Below is a small trained network, with its code and all its weights. Each question gives an input and a class and asks what happens when units are switched off, that is, made to give their printed mean instead of their output.

import numpy as np


def w(rows, s, z=0):
    codes = np.array(rows[::2]) - 128.0
    scale = np.full(codes.shape[1], s)
    scale[-1] = z or s
    return codes * scale


def f(y):
    return y / 2 * (1 + np.tanh(0.7978845608 * (y + 0.044715 * y**3)))


def log_softmax(a):
    a = a - a.max(-1, keepdims=True)
    return a - np.log(np.exp(a).sum(-1, keepdims=True))


def net(x, mask):
    res = np.array(x, float).reshape(1, 4) / 4 @ E
    y = f(res @ A[0][:, :-1].T + A[0][:, -1])
    res = res + np.where(mask, y, B[0][:, -1]) @ B[0][:, :-1]
    return log_softmax(res[-1] @ U[:, :-1].T + U[:, -1])


A, B = {}, {}
E = w([
[161,93,120,34,122,85,193],'x0',
[140,148,204,185,135,128,223],'x1',
[115,11,103,180,150,151,152],'x2',
[178,96,102,126,89,251,159],'x3',
],0.012)
A[0] = w([
[171,130,70,125,72,169,131,133],'neuron 1',
[66,105,43,39,116,156,70,34],'neuron 2',
[96,157,206,153,203,83,185,85],'neuron 3',
[102,28,111,134,146,107,139,135],'neuron 4',
[194,125,100,39,153,89,149,59],'neuron 5',
[127,73,80,164,134,111,127,109],'neuron 6',
[124,128,222,142,65,221,213,185],'neuron 7',
[132,251,103,73,117,132,140,40],'neuron 8',
[74,71,71,109,75,75,24,29],'neuron 9',
[150,103,119,158,146,128,113,28],'neuron 10',
[124,116,143,127,195,69,88,5],'neuron 11',
[67,125,101,130,147,75,108,67],'neuron 12',
[107,136,84,149,138,47,102,107],'neuron 13',
[94,183,105,215,164,144,124,99],'neuron 14',
[130,53,123,141,249,136,119,139],'neuron 15',
[78,189,140,145,178,214,59,141],'neuron 16',
[171,140,124,95,140,100,216,92],'neuron 17',
[153,80,109,162,152,109,120,71],'neuron 18',
[150,139,67,107,42,199,112,56],'neuron 19',
[171,193,158,85,69,128,87,138],'neuron 20',
[74,62,142,139,162,143,136,54],'neuron 21',
],0.011,0.0024)
B[0] = w([
[106,128,62,119,61,89,157,191],'neuron 1',
[63,30,206,254,153,109,71,230],'neuron 2',
[66,97,125,139,79,90,167,242],'neuron 3',
[212,162,170,78,119,176,77,207],'neuron 4',
[227,50,75,198,148,78,122,216],'neuron 5',
[140,224,149,47,104,159,93,177],'neuron 6',
[80,103,133,137,93,68,163,245],'neuron 7',
[173,171,170,93,77,189,100,210],'neuron 8',
[64,109,148,172,81,114,131,225],'neuron 9',
[127,139,122,72,147,116,116,138],'neuron 10',
[106,159,52,104,109,132,163,186],'neuron 11',
[105,149,61,134,88,106,189,185],'neuron 12',
[134,134,52,92,87,109,151,198],'neuron 13',
[225,92,105,136,192,88,137,203],'neuron 14',
[152,181,162,97,102,134,104,203],'neuron 15',
[181,41,74,144,186,112,85,214],'neuron 16',
[196,59,130,192,189,103,123,207],'neuron 17',
[121,168,149,97,130,158,100,160],'neuron 18',
[62,191,49,116,115,136,218,207],'neuron 19',
[160,153,206,52,105,204,76,200],'neuron 20',
[169,170,164,64,121,160,95,178],'neuron 21',
],0.0087,0.011)
U = w([
[194,205,217,52,114,175,93,124],'0',
[72,116,201,200,128,125,161,254],'1',
[92,163,33,88,95,126,218,56],'2',
[248,97,95,173,254,125,115,62],'3',
],0.0087,0.0072)

Each question gives the input, the list of numbers given to net, and the class t.
The units are the neurons (one row each of A and B). Each row of codes is followed by its name. A weight is (code - 128) times the scale printed after its matrix; where a second scale follows, it is the last column's (A, B and U).
mask holds one flag per neuron, in row order. A switched-off neuron (its flag False) gives its mean, the last column of its row in B, instead of its output. The means were averaged over made-up inputs and are rounded, as every weight is.
A unit's drop is (log p(t) with every unit on - log p(t) with that unit switched off) / (log p(t) with every unit on - log p(t) with every unit switched off).
The circuit of an input: a set's keep is (log p(t) with only the set's units on - log p(t) with every unit switched off) / (log p(t) with every unit on - log p(t) with every unit switched off). Starting from the 12 units with the biggest drops (on a tie, the unit counted first), units are removed one at a time, each time the one whose removal leaves the highest keep (on an exact tie, the one counted first), for as long as the keep stays at least 0.8.
units of the circuit, in order: the units of the circuit, biggest drop first
unit that matters most: the unit with the biggest drop
top k neurons: the k neurons with the biggest drops, biggest first
drop when u is switched off: that unit's drop, to one decimal
input [-8,3,7,2], class 3: units of the circuit, in order	[neuron 14]
input [2,-1,2,2], class 0: units of the circuit, in order	[neuron 3; neuron 16]
input [1,4,5,-1], class 0: top 2 neurons	[neuron 2; neuron 4]
input [-4,4,-3,5], class 2: units of the circuit, in order	[neuron 2; neuron 7]
input [-8,-3,0,-5], class 3: top 2 neurons	[neuron 16; neuron 14]
input [-1,2,-4,-6], class 2: units of the circuit, in order	[neuron 2; neuron 13]
input [4,-8,-6,-8], class 1: top 2 neurons	[neuron 2; neuron 9]
input [7,6,-3,4], class 3: top 2 neurons	[neuron 17; neuron 5]
input [7,4,-4,2], class 3: top 2 neurons	[neuron 17; neuron 5]
input [7,5,6,3], class 3: top 3 neurons	[neuron 17; neuron 20; neuron 8]
input [-4,6,-2,8], class 2: top 3 neurons	[neuron 2; neuron 19; neuron 1]
input [-8,-8,-6,1], class 1: top 4 neurons	[neuron 9; neuron 2; neuron 5; neuron 19]
input [-7,6,6,7], class 2: top 3 neurons	[neuron 7; neuron 2; neuron 17]
input [2,0,-4,-5], class 2: unit that matters most	neuron 4
input [8,-1,4,-5], class 3: top 2 neurons	[neuron 5; neuron 17]
input [2,-5,6,-2], class 0: units of the circuit, in order	[neuron 4; neuron 6]
input [3,-5,3,5], class 1: top 2 neurons	[neuron 2; neuron 13]
input [-6,-7,-2,4], class 1: drop when neuron 5 is switched off	0.2
input [-2,-8,5,-3], class 1: drop when neuron 9 is switched off	1.0
input [-4,-8,-1,0], class 1: drop when neuron 7 is switched off	0.0
input [-7,-2,-6,6], class 3: units of the circuit, in order	[neuron 16]
